Below is a small trained network, with its code and all its weights. Each question gives an input and a target symbol and asks what happens when units are switched off, that is, made to give their printed mean instead of their output.

import numpy as np


def w(rows, s, z=0):
    codes = np.array(rows[::2]) - 128.0
    scale = np.full(codes.shape[1], s)
    scale[-1] = z or s
    return codes * scale


def f(y):
    return y / 2 * (1 + np.tanh(0.7978845608 * (y + 0.044715 * y**3)))


def softmax(a):
    e = np.exp(a - a.max(-1, keepdims=True))
    return e / e.sum(-1, keepdims=True)


def log_softmax(a):
    a = a - a.max(-1, keepdims=True)
    return a - np.log(np.exp(a).sum(-1, keepdims=True))


def net(x, mask):
    ids = ['ΘΛΞΩαβγδζημπστφ'.index(c) for c in x.split()]
    T = len(ids)
    res = E[ids] + P[:T]
    u = 0
    for l in range(2):
        r = res
        for j in range(2):
            rows = slice(2 * j, 2 * j + 2)
            q, k, v = (r @ M[l][rows].T for M in (Q, K, V))
            z = softmax(np.where(np.tri(T) > 0, q @ k.T / 2**0.5, -1e9)) @ v
            o = O[l][rows]
            res = res + np.where(mask[u + j], z, o[:, -1]) @ o[:, :-1]
        u += 2
        y = f(res @ A[l][:, :-1].T + A[l][:, -1])
        res = res + np.where(mask[u : u + 8], y, B[l][:, -1]) @ B[l][:, :-1]
        u += 8
    return log_softmax(res[-1] @ U[:, :-1].T + U[:, -1])


Q, K, V, O, A, B = {}, {}, {}, {}, {}, {}
E = w([
[116,94,87,165,221,210,116],'Θ',
[148,178,179,92,27,107,250],'Λ',
[68,62,59,91,72,201,74],'Ξ',
[157,23,89,108,188,154,18],'Ω',
[101,105,126,86,121,198,202],'α',
[220,88,191,103,194,78,99],'β',
[142,72,165,100,224,117,147],'γ',
[177,181,186,175,195,72,198],'δ',
[92,157,99,186,160,58,75],'ζ',
[79,160,102,188,225,126,195],'η',
[83,104,142,81,84,81,120],'μ',
[8,119,66,155,171,132,94],'π',
[52,147,75,112,38,75,138],'σ',
[187,163,115,124,94,170,117],'τ',
[73,181,43,173,75,151,171],'φ',
],0.012)
P = w([
[186,95,78,115,121,140,138],'0',
[98,125,189,122,146,133,112],'1',
[220,126,103,240,88,121,109],'2',
[95,152,170,118,141,147,96],'3',
[138,94,3,103,102,8,211],'4',
[103,155,163,116,129,158,79],'5',
],0.016)
Q[0] = w([
[76,97,187,45,127,208,69],'L0H0',
[173,128,189,243,106,188,100],'L0H0',
[108,1,86,162,107,79,161],'L0H1',
[222,199,35,130,95,152,82],'L0H1',
],0.0071)
K[0] = w([
[52,156,179,107,131,156,110],'L0H0',
[129,159,81,49,170,150,147],'L0H0',
[209,212,88,31,140,255,101],'L0H1',
[122,21,29,145,102,83,162],'L0H1',
],0.0082)
V[0] = w([
[184,187,148,117,157,127,109],'L0H0',
[114,238,2,89,63,160,70],'L0H0',
[108,134,144,107,70,120,96],'L0H1',
[111,52,137,178,109,98,164],'L0H1',
],0.0076)
O[0] = w([
[133,154,153,115,254,90,122,180],'L0H0',
[64,30,223,184,122,90,177,107],'L0H0',
[108,146,122,104,88,134,100,6],'L0H1',
[53,115,125,118,220,85,143,171],'L0H1',
],0.0077,0.0016)
A[0] = w([
[35,194,155,134,41,169,109,114],'L0N0',
[37,128,129,70,181,106,165,4],'L0N1',
[96,230,134,89,122,128,82,5],'L0N2',
[125,158,240,119,170,164,51,152],'L0N3',
[255,87,136,214,137,72,171,91],'L0N4',
[134,138,130,120,98,150,128,77],'L0N5',
[156,161,61,163,104,132,121,103],'L0N6',
[145,115,68,147,96,25,157,223],'L0N7',
],0.0076,0.0031)
B[0] = w([
[112,218,65,112,47,194,106,166],'L0N0',
[154,118,151,107,92,194,113,137],'L0N1',
[86,63,194,130,69,92,199,144],'L0N2',
[158,243,140,70,109,105,136,213],'L0N3',
[98,101,74,156,34,195,91,253],'L0N4',
[159,86,166,139,122,106,111,116],'L0N5',
[204,127,154,136,189,167,136,156],'L0N6',
[180,91,2,122,155,143,133,249],'L0N7',
],0.0078,0.0055)
Q[1] = w([
[31,160,122,58,173,81,196],'L1H0',
[129,113,31,88,137,89,119],'L1H0',
[130,223,207,167,101,103,146],'L1H1',
[255,85,193,244,117,211,107],'L1H1',
],0.0081)
K[1] = w([
[87,250,133,168,80,140,52],'L1H0',
[144,131,144,200,101,138,96],'L1H0',
[100,203,136,75,162,89,164],'L1H1',
[185,31,105,41,188,108,254],'L1H1',
],0.009)
V[1] = w([
[80,114,224,49,165,236,113],'L1H0',
[178,147,126,85,56,76,198],'L1H0',
[181,150,191,190,121,246,179],'L1H1',
[62,192,105,160,167,133,254],'L1H1',
],0.0092)
O[1] = w([
[117,60,50,51,187,139,130,31],'L1H0',
[180,92,174,164,151,108,189,123],'L1H0',
[116,111,227,111,147,247,157,253],'L1H1',
[95,194,69,165,134,177,232,45],'L1H1',
],0.011,0.0045)
A[1] = w([
[174,106,100,245,135,132,127,32],'L1N0',
[98,181,188,41,141,47,188,120],'L1N1',
[24,213,143,87,105,140,68,84],'L1N2',
[71,135,212,124,210,169,136,118],'L1N3',
[90,148,203,213,98,44,183,2],'L1N4',
[190,129,188,126,176,49,42,47],'L1N5',
[240,90,89,118,66,138,206,88],'L1N6',
[66,156,125,109,227,73,255,106],'L1N7',
],0.0076,0.0067)
B[1] = w([
[107,130,157,49,145,102,165,245],'L1N0',
[88,69,126,75,94,103,192,219],'L1N1',
[186,59,169,184,180,120,164,222],'L1N2',
[153,150,58,128,102,74,105,204],'L1N3',
[97,140,129,1,136,169,77,146],'L1N4',
[50,182,147,183,177,191,177,184],'L1N5',
[71,120,127,146,216,110,118,253],'L1N6',
[83,131,161,141,106,121,24,204],'L1N7',
],0.011,0.0055)
U = w([
[130,140,179,104,195,137,157,32],'Θ',
[129,110,56,70,69,239,101,124],'Λ',
[112,175,104,168,98,186,153,156],'Ξ',
[63,133,107,136,120,158,41,80],'Ω',
[117,190,139,121,61,124,59,136],'α',
[104,107,141,49,156,113,64,78],'β',
[104,47,81,149,196,163,171,76],'γ',
[134,121,143,170,169,33,125,166],'δ',
[234,148,65,126,178,134,51,189],'ζ',
[54,131,138,104,88,174,145,74],'η',
[134,66,183,139,105,160,89,126],'μ',
[254,204,145,82,102,143,176,254],'π',
[133,25,80,96,77,99,136,115],'σ',
[114,170,164,144,179,159,87,54],'τ',
[131,118,52,169,50,126,136,208],'φ',
],0.0085,0.0056)

Each question gives the input, a string of symbols that net reads in full, and the target symbol t.
The units are the heads (2 rows each of Q, K, V and O) and the neurons (one row each of A and B). Each row of codes is followed by its name. A weight is (code - 128) times the scale printed after its matrix; where a second scale follows, it is the last column's (O, A, B and U).
mask holds one flag per unit, layer by layer, with each layer's heads first. A switched-off unit (its flag False) gives its mean, the last column of its rows in O or B, instead of its output. The means were averaged over made-up inputs and are rounded, as every weight is.
A unit's drop is (log p(t) with every unit on - log p(t) with that unit switched off) / (log p(t) with every unit on - log p(t) with every unit switched off).
top k neurons: the k neurons with the biggest drops, biggest first
k most important neurons of layer l: the k neurons of layer l with the biggest drops, biggest first
heads that matter: for each layer, one digit per head in row order, 1 if its drop is at least 0.15 and else 0, layers parted by /
input μ τ μ α τ, target δ: heads that matter -> 00 / 11
input τ γ τ γ η, target μ: 2 most important neurons of layer 0 -> [L0N4, L0N7]
input ζ Ω τ, target α: heads that matter -> 00 / 11
input π τ Θ, target φ: top neuron -> [L0N4]
input τ δ π ζ, target δ: top 2 neurons -> [L1N2, L0N4]
input γ τ τ Θ π, target μ: heads that matter -> 00 / 11
input γ γ γ β π, target ζ: heads that matter -> 10 / 00
input τ ζ Ξ τ τ Θ, target ζ: heads that matter -> 00 / 10
input Θ τ τ, target Λ: heads that matter -> 00 / 10
input τ γ π γ α, target φ: heads that matter -> 10 / 10
input τ τ π, target μ: heads that matter -> 01 / 01
input γ φ τ, target ζ: heads that matter -> 10 / 01
input δ γ μ, target π: heads that matter -> 10 / 10
input γ Θ Θ Θ Θ, target Λ: top 2 neurons -> [L0N7, L0N6]
input η β ζ γ τ Θ, target ζ: 2 most important neurons of layer 0 -> [L0N7, L0N4]
input γ τ τ, target ζ: top 4 neurons -> [L0N4, L0N6, L1N6, L1N1]
input γ Θ μ β γ, target δ: 2 most important neurons of layer 0 -> [L0N7, L0N0]
input τ α τ τ Λ, target μ: top neuron -> [L0N4]
input γ Ω τ α, target Λ: heads that matter -> 00 / 10
input α μ μ α Θ, target δ: top 3 neurons -> [L0N7, L1N6, L1N0]
input γ τ Λ, target ζ: 3 most important neurons of layer 1 -> [L1N6, L1N1, L1N5]
input α μ π, target γ: top neuron -> [L0N7]
input γ η ζ, target ζ: top 3 neurons -> [L0N7, L0N4, L0N6]
input τ Θ τ η, target Ω: top 2 neurons -> [L1N7, L0N7]
input ζ τ τ φ, target Ξ: heads that matter -> 00 / 01
